a =
[[ -7   7  -6 -20   9 -10 -31   5  10   0]
 [ 20   5 -11 -11 -11  -2 -26   9  22  -1]
 [ 22  14 -13 -26 -42  -5 -24  25   1   7]
 [ 10   3  -2  -9  10  -2 -28   4  13  -8]
 [  4  10  -7 -26  -5 -14  -7   8 -20  26]
 [  0   9 -18 -22  26   7 -11   5   9   3]
 [  9   1 -15 -23  19   4   7  12   4   8]
 [-16   1   1 -25   6 -11 -19   7   6  -6]
 [ -8   7   1 -24   0  -8 -31   1   1  -6]
 [ -9  10  10 -20   9   7  -2   2  -5   3]
 [  9   6 -14  -7   8  -7  -6   6  11   5]
 [ -9  15   2 -26   5   8 -34  -1   2   5]
 [ -2  15  -3 -21 -12 -11 -22  -1  -4  13]
 [ 16   1   4 -34 -31  27 -30  47 -21  10]]
Counting starts at 0.
The entry in row 2 and column 1: 14
The entry in row 2 and column 0 is 22
The entry directly above the largest entry: -1
Report the top-right entry.
Answer: 0
The entry in the bottom-right corner: 10
Report the entry in row 0 and column 1.
Answer: 7
The entry in row 1 and column 0: 20
Report the entry at row 2, column 2.
Answer: -13
The entry just left of the largest entry: -30
The top-left entry: -7
The entry directly above the smallest entry: -11
Report the entry just right of the largest entry.
Answer: -21
The entry directly above -15: -18
The entry just left of 12 is 7
Report the entry directly below the smallest entry.
Answer: 10
Report the minimum.
Answer: -42
Report the entry at row 0, column 2.
Answer: -6
The entry at row 1, column 2 -> -11
The entry just left of the smallest entry is -26
The entry in row 1 and column 1 -> 5
The largest entry -> 47
Report the entry in the bottom-left corner.
Answer: 16
The bottom entry of the column that holds the smallest entry -> -31

[[-19 -32 -18 -17 -16 -18 -34 -20 -34 -33 -19 -35 -16 -35]
 [  6 -45   6   8   5  13 -43   6 -44 -49  11 -46   4 -47]
 [-28 -26 -30 -27 -24 -33 -26 -31 -27 -21 -33 -25 -26 -22]
 [  9 -69   8  13  14  15 -68  -4 -69 -71  10 -73  11 -68]]
Rows and columns are numbered from 0.
The bottom-right entry: -68
Give the entry just right of the smallest entry.
Answer: 11
Give the entry at row 0, column 0.
Answer: -19
Give the entry in row 2 and column 0.
Answer: -28
The entry at row 0, column 2 is -18
The entry in row 1 and column 0: 6
The entry in row 2 and column 2: -30
The entry at row 1, column 1: -45
The entry at row 0, column 1 -> -32
Give the top entry of the column that holds the smallest entry.
Answer: -35
Give the entry at row 1, column 2.
Answer: 6
The entry in row 2 and column 1: -26
The bottom entry of the column that holds the largest entry -> 15
The entry just left of -47 -> 4
Give the entry just left of -71.
Answer: -69
The entry directly below -21: -71
Give the bottom entry of the column that holds the smallest entry.
Answer: -73
The entry in the top-right corner -> -35
Give the entry directly above 15.
Answer: -33
Give the entry just right of -43.
Answer: 6
The entry just left of the largest entry is 14
The entry directly above the smallest entry: -25
The entry just left of the smallest entry is 10

[[ -9  -2  18   0 -66 -27  30  21 -29  32 -14 -37  25  22 -19]
 [ 28  33  43   6 -21 -10 -27  13  46   0  36 -29  23  31   7]
 [ -6  -6  29   5 -20 -12  16  -4  -9   3 -13 -13  10  -4 -12]
 [-20 -21 -35  10   3  -6 -32  -6  56  -2  47  36  36  -1  87]
 [ -9   0   0   7  -5   0  -1  -3  -9   3  -4 -15  19   3   0]
 [  1  -3 -38  26  36  59   7 -14  22   0  11   0  35   4  19]
 [ -6 -10  -8   1  -1   2  -3  -3 -12  -1  -6  -3   6  -7   0]
 [ -6 -24 -19   0   0  34  21 -11  25  14 -12   6  14   2   8]
 [-18   7   6   0  -1   9 -32   1 -20   2   1 -37  23 -11   9]
 [  0 -19 -26  20  39  13  29  43   8   7 -11 -21  12  -8  -4]
 [ 10   3 -13   0   1   9  -6   8 -11   0  -6 -14  -2  30   1]
 [-31 -13  14  49 -43 -50  16  -3  -4  -2  -9 -22  65  -6  -7]
 [ -6  36  24   3  22  22  -1  -8  -4   0  -8  11   1  -2   4]
 [ -5  -8  -8   1  -1   2  -2  -3 -11  -1  -5  -3   5  -6  -1]]
Counting starts at 0.
Give the entry just left of 34.
Answer: 0
Give the bottom entry of the column that holds the largest entry.
Answer: -1
Give the entry in row 0 and column 2.
Answer: 18
The entry in row 0 and column 0 -> -9
Give the entry just left of 49.
Answer: 14
Give the top entry of the column that holds the smallest entry.
Answer: -66
The bottom-left entry -> -5
The entry directly below the largest entry: 0
Give the entry at row 1, column 0.
Answer: 28
Give the entry directly above the largest entry.
Answer: -12
The entry in row 0 and column 1: -2
Give the top entry of the column that holds the largest entry.
Answer: -19
Give the entry at row 2, column 0.
Answer: -6
The entry directly below the smallest entry -> -21
Give the entry in row 1 and column 1.
Answer: 33
The entry just left of -50 -> -43
Give the entry just left of the smallest entry.
Answer: 0
The entry just right of -35 is 10

Read these off the table that follows.
1) Give the entry directly above the largest entry.
2) Give the entry directly above -18.
3) Give the largest entry in the first row.
4) Give the fifth entry, reading row by row.
5) Give the second entry on the diagonal from the top-right corner.
6) Give the first entry in the row that holds the largest entry.
7) Give the top entry of the column that holds the largest entry.
8) Give the last entry, reading row by row.
[[-20  -8  22  10  14 -19 -10 -26 -28  -7   7  14]
 [ 10   9   3  -3 -15  -9   8  26  22  27  15 -16]
 [ 24   8  17 -11   4 -13   5  27  19  47  30 -13]
 [  4   4  -6  -1 -10   2   5  11  11   5   0  -7]
 [ -3   0   2   2  -2  -3   0   0  -1   0   1   0]
 [  7   1   3  -4   4  -1   0   5   3  10   6  -2]
 [ -5   0   4   3  -3  -6   0  -1  -2   0   2  -1]
 [ 16   0   4 -10  14   4  -1   5   3  14   8   1]
 [ 15   0   4  -9  14   4  -1   4   2  13   8   1]
 [-12  -1  11   7  -2 -13  -3  -7  -8   0   5   2]
 [-25  -9 -21  12  -3  18  -5 -31 -21 -54 -36  16]
 [-37  -9 -23  20 -15  13  -5 -34 -23 -63 -41  15]
 [ 19   8 -17  -9 -14  13  10  26  27  12  -2 -15]
 [-40 -20  28  17  33 -18 -22 -63 -61 -37  -6  36]
 [  8   0   1  -5   7   3   0   3   2   6   3   0]]
1) 27
2) 13
3) 22
4) 14
5) 15
6) 24
7) -7
8) 0
